Below are the code and all the weights of a small trained network. Each question names an input and a target symbol and asks about switching units off, where a switched-off unit gives its printed mean instead of its output.

import numpy as np


def w(rows, s, z=0):
    codes = np.array(rows[::2]) - 128.0
    scale = np.full(codes.shape[1], s)
    scale[-1] = z or s
    return codes * scale


def norm(h):
    return h / np.sqrt((h * h).mean(-1, keepdims=True) + 1e-5)


def f(y):
    return y / 2 * (1 + np.tanh(0.7978845608 * (y + 0.044715 * y**3)))


def softmax(a):
    e = np.exp(a - a.max(-1, keepdims=True))
    return e / e.sum(-1, keepdims=True)


def log_softmax(a):
    a = a - a.max(-1, keepdims=True)
    return a - np.log(np.exp(a).sum(-1, keepdims=True))


def net(x, mask):
    ids = ['εζθλπστω'.index(c) for c in x.split()]
    T = len(ids)
    res = E[ids] + P[:T]
    u = 0
    for l in range(2):
        q, k, v = (norm(res) @ M[l].T for M in (Q, K, V))
        z = softmax(np.where(np.tri(T) > 0, q @ k.T / 4**0.5, -1e9)) @ v
        res = res + np.where(mask[u], z, O[l][:, -1]) @ O[l][:, :-1]
        u += 1
        y = f(norm(res) @ A[l][:, :-1].T + A[l][:, -1])
        res = res + np.where(mask[u : u + 4], y, B[l][:, -1]) @ B[l][:, :-1]
        u += 4
    return log_softmax(norm(res)[-1] @ U[:, :-1].T + U[:, -1])


Q, K, V, O, A, B = {}, {}, {}, {}, {}, {}
E = w([
[67,212,155,176,149,133,133,128,4],'ε',
[179,161,124,163,233,231,217,154,12],'ζ',
[147,94,65,130,212,235,32,138,40],'θ',
[197,176,124,175,132,234,190,49,82],'λ',
[64,173,65,43,215,92,89,116,127],'π',
[33,142,192,160,87,148,94,95,82],'σ',
[64,174,68,161,153,153,114,209,203],'τ',
[65,207,154,93,158,113,167,112,208],'ω',
],0.013)
P = w([
[90,229,227,110,247,172,25,120,99],'0',
[156,218,158,51,78,220,96,195,116],'1',
[108,177,181,155,208,116,79,94,105],'2',
[112,172,116,82,84,208,132,161,111],'3',
[111,143,167,173,190,77,99,78,104],'4',
[100,139,87,96,78,192,154,142,109],'5',
[125,122,138,192,173,54,113,66,105],'6',
[90,106,73,99,72,172,178,128,106],'7',
[127,95,122,210,155,32,133,69,103],'8',
[97,80,58,103,58,144,190,114,98],'9',
[144,70,90,225,132,13,139,56,109],'10',
[79,36,48,108,69,129,214,100,108],'11',
[153,51,96,212,128,3,145,16,100],'12',
],0.011)
Q[0] = w([
[162,159,130,91,166,88,97,111,135],'L0H0',
[66,136,9,141,201,221,239,26,83],'L0H0',
[6,167,123,39,48,198,171,141,130],'L0H0',
[168,110,100,4,10,190,179,227,188],'L0H0',
],0.013)
K[0] = w([
[115,131,195,163,140,190,83,128,112],'L0H0',
[120,74,64,143,49,65,185,97,116],'L0H0',
[63,110,123,129,74,74,158,134,213],'L0H0',
[39,253,155,110,101,77,91,160,153],'L0H0',
],0.015)
V[0] = w([
[189,157,80,127,188,144,201,137,138],'L0H0',
[100,157,136,198,100,127,197,130,188],'L0H0',
[163,154,193,91,109,136,157,10,142],'L0H0',
[116,143,100,95,122,142,28,77,186],'L0H0',
],0.012)
O[0] = w([
[222,229,152,116,154,175,69,80,55,240],'L0H0',
[130,219,220,224,68,179,118,182,215,165],'L0H0',
[7,188,81,192,126,70,36,122,85,254],'L0H0',
[159,182,125,148,89,2,175,176,119,33],'L0H0',
],0.011,0.0048)
A[0] = w([
[136,78,112,132,101,77,162,79,82,158],'L0N0',
[193,125,127,150,134,152,121,108,161,1],'L0N1',
[131,101,90,88,8,139,164,189,141,33],'L0N2',
[157,141,151,195,106,58,46,101,158,114],'L0N3',
],0.014,0.0041)
B[0] = w([
[153,95,74,83,111,120,121,128,7,172],'L0N0',
[118,86,124,109,77,93,168,32,105,131],'L0N1',
[69,165,146,140,51,102,205,59,142,175],'L0N2',
[144,116,152,178,132,83,144,163,33,255],'L0N3',
],0.017,0.0057)
Q[1] = w([
[160,201,115,118,107,206,113,177,121],'L1H0',
[141,98,218,86,232,144,166,6,14],'L1H0',
[50,206,113,189,65,200,139,112,41],'L1H0',
[217,254,44,174,112,15,149,154,128],'L1H0',
],0.0084)
K[1] = w([
[160,188,174,191,112,173,149,74,135],'L1H0',
[120,92,166,175,150,166,85,47,29],'L1H0',
[136,88,153,250,41,170,141,86,49],'L1H0',
[101,221,91,87,142,76,125,184,109],'L1H0',
],0.011)
V[1] = w([
[211,125,111,71,215,124,176,108,115],'L1H0',
[165,92,146,214,164,77,132,10,142],'L1H0',
[156,125,70,133,1,138,84,131,113],'L1H0',
[126,151,61,128,139,69,164,76,80],'L1H0',
],0.0093)
O[1] = w([
[83,130,106,170,135,147,149,193,227,3],'L1H0',
[74,224,92,52,169,61,173,168,129,188],'L1H0',
[150,168,118,150,254,197,29,118,67,82],'L1H0',
[85,194,170,138,103,176,147,73,220,246],'L1H0',
],0.0087,0.0046)
A[1] = w([
[181,76,64,158,101,128,62,176,192,163],'L1N0',
[132,91,132,181,170,6,153,159,137,88],'L1N1',
[143,116,94,166,154,4,35,48,162,161],'L1N2',
[148,190,113,75,160,198,69,72,144,1],'L1N3',
],0.014,0.0082)
B[1] = w([
[115,18,77,211,1,81,56,161,191,124],'L1N0',
[158,101,121,43,94,201,124,86,189,144],'L1N1',
[148,137,178,183,175,167,149,165,127,252],'L1N2',
[105,178,74,68,52,201,84,75,176,244],'L1N3',
],0.019,0.0048)
U = w([
[3,125,84,165,103,39,162,44,77,36],'ε',
[133,199,96,63,101,158,19,63,112,89],'ζ',
[208,102,54,59,138,51,116,145,22,157],'θ',
[185,188,152,243,149,84,70,157,65,183],'λ',
[103,145,64,126,208,167,188,249,144,138],'π',
[134,34,248,101,93,197,72,111,25,2],'σ',
[156,51,91,191,106,111,67,183,155,211],'τ',
[229,159,216,110,127,77,194,89,174,154],'ω',
],0.0057,0.0052)

Each question gives the input, a string of symbols that net reads in full, and the target symbol t.
The units are the heads (4 rows each of Q, K, V and O) and the neurons (one row each of A and B). Each row of codes is followed by its name. A weight is (code - 128) times the scale printed after its matrix; where a second scale follows, it is the last column's (O, A, B and U).
mask holds one flag per unit, layer by layer, with each layer's heads first. A switched-off unit (its flag False) gives its mean, the last column of its rows in O or B, instead of its output. The means were averaged over made-up inputs and are rounded, as every weight is.
A unit's drop is (log p(t) with every unit on - log p(t) with that unit switched off) / (log p(t) with every unit on - log p(t) with every unit switched off).
The circuit of an input: a set's keep is (log p(t) with only the set's units on - log p(t) with every unit switched off) / (log p(t) with every unit on - log p(t) with every unit switched off). Starting from all 10 units, units are removed one at a time, each time the one whose removal leaves the highest keep (on an exact tie, the one counted first), for as long as the keep stays at least 0.8.
units of the circuit, in order: the units of the circuit, biggest drop first
top k neurons: the k neurons with the biggest drops, biggest first
k most important neurons of layer l: the k neurons of layer l with the biggest drops, biggest first
drop when u is switched off: that unit's drop, to one decimal
input ε ε θ ε, target τ: top 2 neurons : (L0N2 L0N3)
input ε ε ω ω ε θ ω ε ε ε ε, target θ: units of the circuit, in order : (L0H0)
input σ σ π ζ λ ε σ ω τ σ, target λ: units of the circuit, in order : (L0H0 L1N3)
input λ λ ζ ε τ λ λ ε, target ζ: units of the circuit, in order : (L0N3 L0H0 L1N3)
input λ τ ε σ ε ε, target ε: units of the circuit, in order : (L0H0 L0N2)
input ω ε τ, target τ: units of the circuit, in order : (L1H0 L0H0 L0N3 L1N0)
input ω λ ω ε λ θ λ σ ε ε ζ ε σ, target ζ: units of the circuit, in order : (L0H0 L1N3)
input σ ε ε τ λ σ τ ε ζ ω, target λ: units of the circuit, in order : (L0H0 L1H0)
input λ ε λ ε π λ ζ ε π ε, target θ: units of the circuit, in order : (L0H0 L0N0)
input ε ε ω, target ω: units of the circuit, in order : (L0H0 L0N0 L1N3 L1N1)
input ω ε π σ ω, target ω: top 4 neurons : (L1N1 L1N3 L1N2 L1N0)
input ε ω π ε τ, target τ: top 2 neurons : (L1N0 L0N3)
input σ ε ζ ε, target π: 2 most important neurons of layer 0 : (L0N2 L0N3)
input ε ε ε ε θ, target θ: top neuron : (L0N0)
input λ π ε ε ε ζ σ λ σ ζ, target ε: top 2 neurons : (L0N2 L1N2)
input ε ε ω ε ε ε π, target π: drop when L1N1 is switched off : 0.0
input π ε ε σ ε λ λ π σ ε π, target λ: drop when L0H0 is switched off : 0.5
input τ ε π ε ε ε, target σ: drop when L1N3 is switched off : 0.2
input ω λ ε ε σ ζ ε τ ε ζ λ π, target θ: drop when L0H0 is switched off : 1.6
input ε θ ε θ ε ε θ τ λ θ, target ω: units of the circuit, in order : (L0H0)
input λ ε λ ε σ π, target ε: 2 most important neurons of layer 0 : (L0N2 L0N3)
